Here is a tiny trained network, its code and every weight. The questions are about switching its units off for an input and a target symbol, where a switched-off unit gives its printed mean instead of its output.

import numpy as np


def w(rows, s, z=0):
    codes = np.array(rows[::2]) - 128.0
    scale = np.full(codes.shape[1], s)
    scale[-1] = z or s
    return codes * scale


def norm(h):
    return h / np.sqrt((h * h).mean(-1, keepdims=True) + 1e-5)


def f(y):
    return np.maximum(y, 0)


def softmax(a):
    e = np.exp(a - a.max(-1, keepdims=True))
    return e / e.sum(-1, keepdims=True)


def log_softmax(a):
    a = a - a.max(-1, keepdims=True)
    return a - np.log(np.exp(a).sum(-1, keepdims=True))


def net(x, mask):
    ids = ['αβγδζημξστφψω'.index(c) for c in x.split()]
    T = len(ids)
    res = E[ids] + P[:T]
    u = 0
    for l in range(2):
        q, k, v = (norm(res) @ M[l].T for M in (Q, K, V))
        z = softmax(np.where(np.tri(T) > 0, q @ k.T / 2**0.5, -1e9)) @ v
        res = res + np.where(mask[u], z, O[l][:, -1]) @ O[l][:, :-1]
        u += 1
        y = f(norm(res) @ A[l][:, :-1].T + A[l][:, -1])
        res = res + np.where(mask[u : u + 4], y, B[l][:, -1]) @ B[l][:, :-1]
        u += 4
    return log_softmax(norm(res)[-1] @ U[:, :-1].T + U[:, -1])


Q, K, V, O, A, B = {}, {}, {}, {}, {}, {}
E = w([
[127,101,144,195,171],'α',
[127,225,101,130,223],'β',
[106,83,51,112,168],'γ',
[54,212,104,35,121],'δ',
[93,199,46,173,114],'ζ',
[67,176,67,205,27],'η',
[180,76,122,165,119],'μ',
[164,183,198,126,7],'ξ',
[127,174,83,79,32],'σ',
[162,244,242,144,138],'τ',
[187,103,197,75,237],'φ',
[116,253,176,203,40],'ψ',
[139,142,147,53,112],'ω',
],0.0048)
P = w([
[171,124,117,149,147],'0',
[70,236,100,63,94],'1',
[182,114,135,145,146],'2',
[55,178,128,65,95],'3',
[182,115,130,152,147],'4',
[38,147,125,66,97],'5',
[200,106,130,163,146],'6',
[11,114,144,89,110],'7',
[215,104,115,174,141],'8',
[3,84,161,80,97],'9',
[220,103,135,179,153],'10',
[2,53,163,84,128],'11',
[239,96,121,186,152],'12',
[3,33,187,80,155],'13',
],0.0044)
Q[0] = w([
[223,170,162,254,225],'L0H0',
[182,116,136,168,176],'L0H0',
],0.0038)
K[0] = w([
[3,177,168,82,103],'L0H0',
[52,129,172,53,126],'L0H0',
],0.0039)
V[0] = w([
[255,3,122,165,38],'L0H0',
[75,112,106,203,65],'L0H0',
],0.0021)
O[0] = w([
[250,6,184,143,88,220],'L0H0',
[52,105,114,212,47,2],'L0H0',
],0.0025,7.4e-05)
A[0] = w([
[12,165,135,52,97,3],'L0N0',
[1,129,160,108,176,76],'L0N1',
[54,137,193,123,120,76],'L0N2',
[55,147,115,80,118,68],'L0N3',
],0.0058,0.0011)
B[0] = w([
[57,167,160,2,181,254],'L0N0',
[65,63,149,77,92,250],'L0N1',
[116,101,61,107,124,206],'L0N2',
[118,182,180,48,116,206],'L0N3',
],0.0061,0.0031)
Q[1] = w([
[199,254,67,36,31],'L1H0',
[127,184,96,77,105],'L1H0',
],0.0033)
K[1] = w([
[253,161,143,199,163],'L1H0',
[148,139,127,148,145],'L1H0',
],0.0047)
V[1] = w([
[103,24,125,159,101],'L1H0',
[3,81,131,44,154],'L1H0',
],0.0021)
O[1] = w([
[132,217,34,125,133,54],'L1H0',
[253,81,70,189,108,255],'L1H0',
],0.0033,0.00055)
A[1] = w([
[29,108,153,61,90,74],'L1N0',
[135,118,82,99,3,105],'L1N1',
[57,56,121,114,108,1],'L1N2',
[166,77,172,53,156,118],'L1N3',
],0.0061,0.0018)
B[1] = w([
[24,117,122,23,191,254],'L1N0',
[83,3,179,126,206,167],'L1N1',
[184,54,250,79,194,180],'L1N2',
[108,163,50,134,13,201],'L1N3',
],0.0043,0.0052)
U = w([
[80,173,118,64,126,253],'α',
[84,14,167,87,159,129],'β',
[179,87,104,159,54,169],'γ',
[233,144,131,72,153,66],'δ',
[128,111,165,201,211,111],'ζ',
[57,89,105,217,67,109],'η',
[155,179,204,142,145,69],'μ',
[156,106,223,146,57,72],'ξ',
[95,178,45,177,110,127],'σ',
[135,177,119,141,219,46],'τ',
[132,82,2,126,171,42],'φ',
[149,143,68,105,9,85],'ψ',
[109,173,160,180,68,125],'ω',
],0.0091,0.0047)

Each question gives the input, a string of symbols that net reads in full, and the target symbol t.
The units are the heads (2 rows each of Q, K, V and O) and the neurons (one row each of A and B). Each row of codes is followed by its name. A weight is (code - 128) times the scale printed after its matrix; where a second scale follows, it is the last column's (O, A, B and U).
mask holds one flag per unit, layer by layer, with each layer's heads first. A switched-off unit (its flag False) gives its mean, the last column of its rows in O or B, instead of its output. The means were averaged over made-up inputs and are rounded, as every weight is.
A unit's drop is (log p(t) with every unit on - log p(t) with that unit switched off) / (log p(t) with every unit on - log p(t) with every unit switched off).
The circuit of an input: a set's keep is (log p(t) with only the set's units on - log p(t) with every unit switched off) / (log p(t) with every unit on - log p(t) with every unit switched off). Starting from all 10 units, units are removed one at a time, each time the one whose removal leaves the highest keep (on an exact tie, the one counted first), for as long as the keep stays at least 0.8.
units of the circuit, in order: the units of the circuit, biggest drop first
unit that matters most: the unit with the biggest drop
k most important neurons: the k neurons with the biggest drops, biggest first
k most important neurons of layer l: the k neurons of layer l with the biggest drops, biggest first
drop of u: that unit's drop, to one decimal
input μ μ μ η ψ ω β ζ φ, target δ: 2 most important neurons of layer 0 => L0N1, L0N2
input μ α α φ ξ φ φ ψ η, target η: unit that matters most => L1N1
input μ μ μ μ η, target η: units of the circuit, in order => L0N0, L1N0, L0N1, L1N1
input σ α η ψ ζ, target σ: units of the circuit, in order => L0N1, L1N0, L0N0
input τ μ δ γ ξ, target ξ: 3 most important neurons => L1N0, L0N0, L0N1
input τ γ η φ φ α α ψ ζ, target σ: 2 most important neurons => L0N1, L1N2
input φ ω μ, target γ: units of the circuit, in order => L1N0, L0N0
input μ γ φ, target δ: units of the circuit, in order => L1N0, L0N1, L1N3, L0N0
input η α σ η ξ ψ γ, target φ: 2 most important neurons => L0N1, L1N2
input γ μ φ ξ α δ ξ φ μ μ ζ γ ω, target ψ: 2 most important neurons of layer 1 => L1N3, L1N2
input μ η ξ δ β α α μ γ β α ω σ, target β: 2 most important neurons => L1N1, L1N3
input μ μ τ α μ ζ η μ δ ψ η μ ω, target ψ: 3 most important neurons of layer 1 => L1N3, L1N2, L1N0
input ω μ μ σ μ ψ α, target ζ: drop of L0N0 => -0.1
input μ ζ φ γ γ ω σ, target β: drop of L1H0 => 0.1
input μ σ φ μ μ γ α, target ζ: drop of L1H0 => -0.1
